Below are the code and all the weights of a small trained network. Each question names an input and a target symbol and asks about switching units off, where a switched-off unit gives its printed mean instead of its output.

import numpy as np


def w(rows, s, z=0):
    codes = np.array(rows[::2]) - 128.0
    scale = np.full(codes.shape[1], s)
    scale[-1] = z or s
    return codes * scale


def norm(h):
    return h / np.sqrt((h * h).mean(-1, keepdims=True) + 1e-5)


def f(y):
    return np.maximum(y, 0)


def softmax(a):
    e = np.exp(a - a.max(-1, keepdims=True))
    return e / e.sum(-1, keepdims=True)


def log_softmax(a):
    a = a - a.max(-1, keepdims=True)
    return a - np.log(np.exp(a).sum(-1, keepdims=True))


def net(x, mask):
    ids = ['αδζθλμπστφψω'.index(c) for c in x.split()]
    T = len(ids)
    res = E[ids] + P[:T]
    q, k, v = (norm(res) @ M[0].T for M in (Q, K, V))
    z = softmax(np.where(np.tri(T) > 0, q @ k.T / 2**0.5, -1e9)) @ v
    res = res + np.where(mask[0], z, O[0][:, -1]) @ O[0][:, :-1]
    y = f(norm(res) @ A[0][:, :-1].T + A[0][:, -1])
    res = res + np.where(mask[1:9], y, B[0][:, -1]) @ B[0][:, :-1]
    return log_softmax(norm(res)[-1] @ U[:, :-1].T + U[:, -1])


Q, K, V, O, A, B = {}, {}, {}, {}, {}, {}
E = w([
[158,111,179,90,232,67,130,144,81,175,132],'α',
[161,134,123,124,153,122,96,185,123,171,187],'δ',
[140,141,155,141,178,95,102,135,126,130,99],'ζ',
[178,140,254,75,155,129,120,191,129,166,193],'θ',
[158,87,160,147,148,104,133,131,144,148,131],'λ',
[143,118,25,139,106,39,200,227,48,66,143],'μ',
[224,181,120,116,129,55,161,172,131,144,123],'π',
[222,159,220,101,144,79,77,209,85,115,75],'σ',
[202,123,202,126,228,77,154,194,119,113,164],'τ',
[192,125,81,123,122,119,78,118,104,120,139],'φ',
[157,81,200,102,176,102,92,113,137,119,101],'ψ',
[163,94,150,98,117,122,170,126,139,155,134],'ω',
],0.0076)
P = w([
[96,128,68,133,114,164,130,120,143,98,117],'0',
[255,148,231,95,190,141,187,125,18,144,152],'1',
[97,90,117,189,96,43,8,189,196,86,160],'2',
[219,151,226,110,185,127,192,88,36,144,152],'3',
[87,87,112,196,102,42,28,182,189,77,161],'4',
[213,142,228,123,180,117,186,73,34,144,169],'5',
[90,78,106,206,96,35,31,169,192,76,178],'6',
[192,137,227,133,171,97,189,63,44,136,192],'7',
],0.0065)
Q[0] = w([
[163,116,103,125,171,76,254,90,75,140,123],'head 0',
[106,54,111,123,117,55,35,222,212,63,139],'head 0',
],0.007)
K[0] = w([
[126,140,102,142,145,47,183,72,105,131,189],'head 0',
[90,116,27,36,178,251,167,232,225,156,1],'head 0',
],0.0077)
V[0] = w([
[137,22,85,170,135,155,144,93,166,115,123],'head 0',
[136,154,81,105,91,119,194,147,135,255,175],'head 0',
],0.0076)
O[0] = w([
[219,2,117,167,168,190,178,159,63,132,106,3],'head 0',
[93,89,103,105,120,21,178,149,184,198,111,102],'head 0',
],0.0088,0.0025)
A[0] = w([
[182,94,122,90,219,128,25,178,166,33,180,109],'neuron 0',
[159,183,187,155,136,111,86,161,123,143,237,158],'neuron 1',
[162,58,60,170,114,89,39,173,127,108,113,183],'neuron 2',
[62,155,59,99,129,71,106,185,125,122,192,111],'neuron 3',
[55,232,120,124,46,69,60,143,157,58,134,73],'neuron 4',
[99,240,52,181,109,227,49,104,114,93,142,133],'neuron 5',
[75,105,166,75,63,130,199,83,100,205,121,2],'neuron 6',
[161,77,145,254,140,207,88,180,30,79,155,30],'neuron 7',
],0.0061,0.0053)
B[0] = w([
[140,123,44,93,158,112,189,31,116,98,170,195],'neuron 0',
[101,85,70,152,85,177,137,168,175,112,110,254],'neuron 1',
[113,238,190,46,133,145,205,125,167,101,98,202],'neuron 2',
[142,118,169,123,204,206,33,114,103,144,128,188],'neuron 3',
[189,21,70,201,132,179,123,70,74,140,103,209],'neuron 4',
[54,151,204,155,116,14,222,195,150,155,151,171],'neuron 5',
[127,116,106,55,89,227,43,56,18,179,62,135],'neuron 6',
[109,126,136,95,43,117,44,137,126,255,104,173],'neuron 7',
],0.007,0.0089)
U = w([
[32,163,140,229,117,118,109,101,121,89,145,231],'α',
[125,180,102,66,178,126,215,160,197,43,141,147],'δ',
[112,108,90,175,129,165,2,112,165,182,148,75],'ζ',
[134,98,122,84,201,200,118,16,140,53,132,119],'θ',
[201,159,174,147,74,185,51,144,80,86,111,194],'λ',
[131,124,104,15,60,145,136,84,113,197,102,15],'μ',
[67,178,186,99,184,34,108,172,163,171,128,216],'π',
[169,129,85,146,134,20,73,88,210,175,105,193],'σ',
[171,69,105,155,189,159,122,171,29,162,113,152],'τ',
[165,72,159,159,131,109,233,182,184,167,88,100],'φ',
[48,172,206,104,33,165,103,200,161,145,186,179],'ψ',
[104,149,1,104,47,108,189,83,136,120,193,1],'ω',
],0.0091,0.0016)

Each question gives the input, a string of symbols that net reads in full, and the target symbol t.
The units are the heads (2 rows each of Q, K, V and O) and the neurons (one row each of A and B). Each row of codes is followed by its name. A weight is (code - 128) times the scale printed after its matrix; where a second scale follows, it is the last column's (O, A, B and U).
mask holds one flag per unit, heads first, then neurons. A switched-off unit (its flag False) gives its mean, the last column of its rows in O or B, instead of its output. The means were averaged over made-up inputs and are rounded, as every weight is.
A unit's drop is (log p(t) with every unit on - log p(t) with that unit switched off) / (log p(t) with every unit on - log p(t) with every unit switched off).
The circuit of an input: a set's keep is (log p(t) with only the set's units on - log p(t) with every unit switched off) / (log p(t) with every unit on - log p(t) with every unit switched off). Starting from all 9 units, units are removed one at a time, each time the one whose removal leaves the highest keep (on an exact tie, the one counted first), for as long as the keep stays at least 0.8.
circuit, biggest first: the units of the circuit, biggest drop first
unit that matters most: the unit with the biggest drop
k most important neurons: the k neurons with the biggest drops, biggest first
drop when u is switched off: that unit's drop, to one decimal
input σ ω ω ω α, target α: circuit, biggest first => head 0; neuron 5; neuron 4
input τ ζ μ δ α μ, target τ: unit that matters most => neuron 3
input δ μ σ θ φ, target π: circuit, biggest first => head 0; neuron 2; neuron 1
input α ζ σ π φ, target θ: circuit, biggest first => neuron 4; neuron 2
input τ α δ σ θ φ, target ω: 2 most important neurons => neuron 3; neuron 2
input ζ ω μ, target ψ: circuit, biggest first => head 0; neuron 7; neuron 5
input θ ω ω μ ζ σ α, target ζ: 2 most important neurons => neuron 4; neuron 3
input φ τ α π ω α, target π: 2 most important neurons => neuron 4; neuron 0
input σ π λ ω θ λ ω, target α: 2 most important neurons => neuron 5; neuron 4
input μ λ δ σ λ θ σ, target δ: circuit, biggest first => neuron 2; neuron 0
input π φ ω π τ θ α θ, target ψ: 2 most important neurons => neuron 0; neuron 1
input τ τ φ π α, target ω: 2 most important neurons => neuron 0; neuron 7
input φ μ τ δ φ, target μ: circuit, biggest first => head 0; neuron 7; neuron 2
input δ π π, target π: most important neuron => neuron 2
input σ μ σ θ μ, target α: 2 most important neurons => neuron 5; neuron 4
input ζ τ π ζ ψ, target ψ: circuit, biggest first => head 0; neuron 7; neuron 5; neuron 4
input μ μ ζ ψ τ λ α, target δ: 2 most important neurons => neuron 2; neuron 4
input μ μ π μ λ θ, target ψ: 2 most important neurons => neuron 1; neuron 0
input π ω α τ σ μ ω μ, target τ: 2 most important neurons => neuron 3; neuron 2
input ω μ θ, target φ: circuit, biggest first => head 0
input π μ ζ μ τ ζ μ, target σ: 2 most important neurons => neuron 4; neuron 3
input φ σ α π δ, target μ: drop when head 0 is switched off => 1.0
input ζ φ φ δ ψ θ σ, target ψ: drop when neuron 5 is switched off => 1.2
input τ φ μ σ ζ, target ω: drop when neuron 7 is switched off => 0.2
input δ θ σ, target π: 2 most important neurons => neuron 2; neuron 1
